Below is a small trained network, with its code and all its weights. Each question gives an input and a class and asks what happens when units are switched off, that is, made to give their printed mean instead of their output.

import numpy as np


def w(rows, s, z=0):
    codes = np.array(rows[::2]) - 128.0
    scale = np.full(codes.shape[1], s)
    scale[-1] = z or s
    return codes * scale


def norm(h):
    return h / np.sqrt((h * h).mean(-1, keepdims=True) + 1e-5)


def f(y):
    return y / 2 * (1 + np.tanh(0.7978845608 * (y + 0.044715 * y**3)))


def log_softmax(a):
    a = a - a.max(-1, keepdims=True)
    return a - np.log(np.exp(a).sum(-1, keepdims=True))


def net(x, mask):
    res = np.array(x, float).reshape(1, 7) / 4 @ E
    u = 0
    for l in range(4):
        y = f(norm(res) @ A[l][:, :-1].T + A[l][:, -1])
        res = res + np.where(mask[u : u + 5], y, B[l][:, -1]) @ B[l][:, :-1]
        u += 5
    return log_softmax(norm(res)[-1] @ U[:, :-1].T + U[:, -1])


A, B = {}, {}
E = w([
[130,131,128,124,129,128,126,130,126,130],'x0',
[155,130,153,73,159,158,119,134,102,41],'x1',
[126,128,128,131,131,129,128,128,125,125],'x2',
[136,131,127,135,123,129,124,128,134,126],'x3',
[130,127,134,126,122,125,131,132,135,127],'x4',
[73,160,172,195,23,253,224,64,142,120],'x5',
[220,22,166,92,72,150,78,45,63,166],'x6',
],0.0007)
A[0] = w([
[123,131,148,84,128,127,145,131,114,22,254],'L0N0',
[149,122,180,165,44,217,145,80,149,151,103],'L0N1',
[25,223,102,193,93,197,244,146,162,105,53],'L0N2',
[149,117,187,163,41,232,157,66,150,138,57],'L0N3',
[118,216,78,136,218,61,86,249,214,116,166],'L0N4',
],0.0019,0.00083)
B[0] = w([
[150,133,159,117,242,248,117,165,72,76,175],'L0N0',
[53,122,95,105,193,74,170,148,109,106,176],'L0N1',
[182,160,195,154,142,107,69,195,195,177,244],'L0N2',
[35,124,94,117,180,80,180,148,90,98,183],'L0N3',
[14,51,132,123,61,170,251,22,39,103,251],'L0N4',
],0.0015,0.0021)
A[1] = w([
[13,149,61,190,56,109,226,96,134,139,124],'L1N0',
[151,67,58,87,98,52,112,82,78,165,199],'L1N1',
[167,172,78,226,97,147,115,181,206,246,100],'L1N2',
[250,90,23,157,60,37,23,127,166,254,2],'L1N3',
[68,161,158,95,111,89,169,150,116,41,128],'L1N4',
],0.0019,0.001)
B[1] = w([
[255,73,99,56,143,79,48,110,108,166,252],'L1N0',
[101,184,122,187,168,185,121,159,193,155,185],'L1N1',
[12,147,177,93,101,45,141,125,117,76,132],'L1N2',
[28,129,98,146,229,207,102,7,184,108,136],'L1N3',
[138,110,106,165,171,204,93,56,120,150,193],'L1N4',
],0.0017,0.0018)
A[2] = w([
[196,209,191,129,152,211,105,217,182,56,12],'L2N0',
[130,19,10,103,89,30,127,40,102,252,91],'L2N1',
[97,85,70,63,157,10,65,200,116,73,90],'L2N2',
[85,70,146,79,117,165,176,27,48,35,2],'L2N3',
[230,75,68,51,196,216,79,68,60,18,140],'L2N4',
],0.0018,0.00087)
B[2] = w([
[213,88,85,149,116,182,80,123,87,136,137],'L2N0',
[189,169,69,196,133,255,201,243,68,120,220],'L2N1',
[145,144,203,168,28,191,169,72,126,138,137],'L2N2',
[32,156,104,163,183,91,143,179,109,94,163],'L2N3',
[98,120,146,115,46,33,120,94,178,141,250],'L2N4',
],0.0019,0.0022)
A[3] = w([
[220,190,191,137,194,254,62,183,146,48,6],'L3N0',
[17,147,170,98,53,51,187,167,74,30,80],'L3N1',
[130,161,169,72,81,32,82,102,176,141,112],'L3N2',
[66,202,92,178,153,203,191,174,68,109,71],'L3N3',
[42,57,90,55,133,33,148,44,71,56,23],'L3N4',
],0.0027,0.0019)
B[3] = w([
[62,186,170,164,187,159,63,163,60,79,171],'L3N0',
[28,244,73,140,202,76,188,103,136,178,251],'L3N1',
[190,96,215,124,27,108,130,171,173,90,151],'L3N2',
[253,50,146,85,44,127,109,145,85,103,230],'L3N3',
[181,141,81,28,175,127,135,68,56,47,224],'L3N4',
],0.0024,0.0019)
U = w([
[249,9,6,249,9,249,251,248,22,249,252],'0',
[6,247,16,8,249,5,239,7,6,5,198],'1',
[28,8,9,249,249,249,9,7,251,248,113],'2',
[251,10,233,6,17,6,8,8,232,11,1],'3',
[6,247,247,250,7,13,251,249,250,246,89],'4',
[7,250,250,248,247,248,7,248,9,9,54],'5',
],0.0033,0.0018)

Each question gives the input, the list of numbers given to net, and the class t.
The units are the neurons (one row each of A and B). Each row of codes is followed by its name. A weight is (code - 128) times the scale printed after its matrix; where a second scale follows, it is the last column's (A, B and U).
mask holds one flag per neuron, layer by layer. A switched-off neuron (its flag False) gives its mean, the last column of its row in B, instead of its output. The means were averaged over made-up inputs and are rounded, as every weight is.
A unit's drop is (log p(t) with every unit on - log p(t) with that unit switched off) / (log p(t) with every unit on - log p(t) with every unit switched off).
The circuit of an input: a set's keep is (log p(t) with only the set's units on - log p(t) with every unit switched off) / (log p(t) with every unit on - log p(t) with every unit switched off). Starting from the 12 units with the biggest drops (on a tie, the unit counted first), units are removed one at a time, each time the one whose removal leaves the highest keep (on an exact tie, the one counted first), for as long as the keep stays at least 0.8.
units of the circuit, in order: the units of the circuit, biggest drop first
most important unit: the unit with the biggest drop
top k neurons: the k neurons with the biggest drops, biggest first
top k neurons in layer l: the k neurons of layer l with the biggest drops, biggest first
input [-1,6,-3,-1,4,-8,1], class 3: most important unit => L0N3
input [-1,-2,6,2,0,6,-3], class 4: units of the circuit, in order => L0N2, L2N1
input [0,-3,-1,-3,-4,8,0], class 4: top 2 neurons in layer 2 => L2N1, L2N0
input [-5,4,-3,-3,1,-7,1], class 3: units of the circuit, in order => L3N2, L2N4, L2N2
input [0,1,-2,1,2,5,-7], class 5: units of the circuit, in order => L2N4, L0N2, L3N0
input [-4,-7,-6,-6,-4,0,-5], class 0: top 4 neurons => L0N4, L1N0, L2N1, L2N4
input [0,1,6,-8,6,6,-6], class 5: top 2 neurons => L2N4, L0N2
input [-6,1,0,-4,-2,7,-1], class 5: units of the circuit, in order => L0N4, L2N4, L3N0
input [0,0,0,5,-8,-7,6], class 2: units of the circuit, in order => L1N3, L1N1, L3N4
input [-5,-5,-1,-5,3,3,0], class 4: top 2 neurons => L0N4, L0N2
input [-2,-2,7,6,5,-3,-7], class 0: top 3 neurons => L0N4, L2N1, L1N0
input [6,2,-5,2,2,3,-6], class 5: top 3 neurons => L0N2, L2N4, L3N0
input [5,6,7,-8,0,-1,2], class 3: units of the circuit, in order => L2N4, L3N2
input [7,-6,0,-4,5,-7,3], class 2: units of the circuit, in order => L1N3, L1N1
input [8,-6,-7,-7,0,-1,-7], class 0: top 3 neurons => L0N4, L1N0, L2N1
input [7,8,4,2,-5,7,-3], class 5: most important unit => L3N0
input [4,0,2,0,3,2,-2], class 4: top 2 neurons => L1N2, L2N1
input [6,5,-7,-4,-6,7,-3], class 5: top 2 neurons => L0N2, L3N0
input [-4,0,3,-2,4,3,-3], class 4: top 2 neurons => L1N2, L2N1
input [3,5,-5,-4,7,-3,3], class 3: top 2 neurons => L2N4, L0N4
input [5,-2,0,3,8,0,8], class 2: most important unit => L0N4
input [-7,1,-7,-6,0,5,-1], class 5: top 3 neurons => L0N2, L0N4, L2N4
input [0,7,3,0,3,1,-8], class 5: top 2 neurons => L0N2, L2N0
input [-5,2,8,-7,4,-2,2], class 3: top 3 neurons => L0N4, L2N4, L2N1
input [6,-4,-4,-6,0,-1,-3], class 0: top 2 neurons => L0N4, L2N1
input [8,4,1,5,8,5,-1], class 5: top 2 neurons in layer 0 => L0N4, L0N2
input [6,-2,-2,-5,2,4,-2], class 4: units of the circuit, in order => L0N2
input [5,4,7,-7,-2,0,5], class 3: top 3 neurons in layer 1 => L1N2, L1N1, L1N3
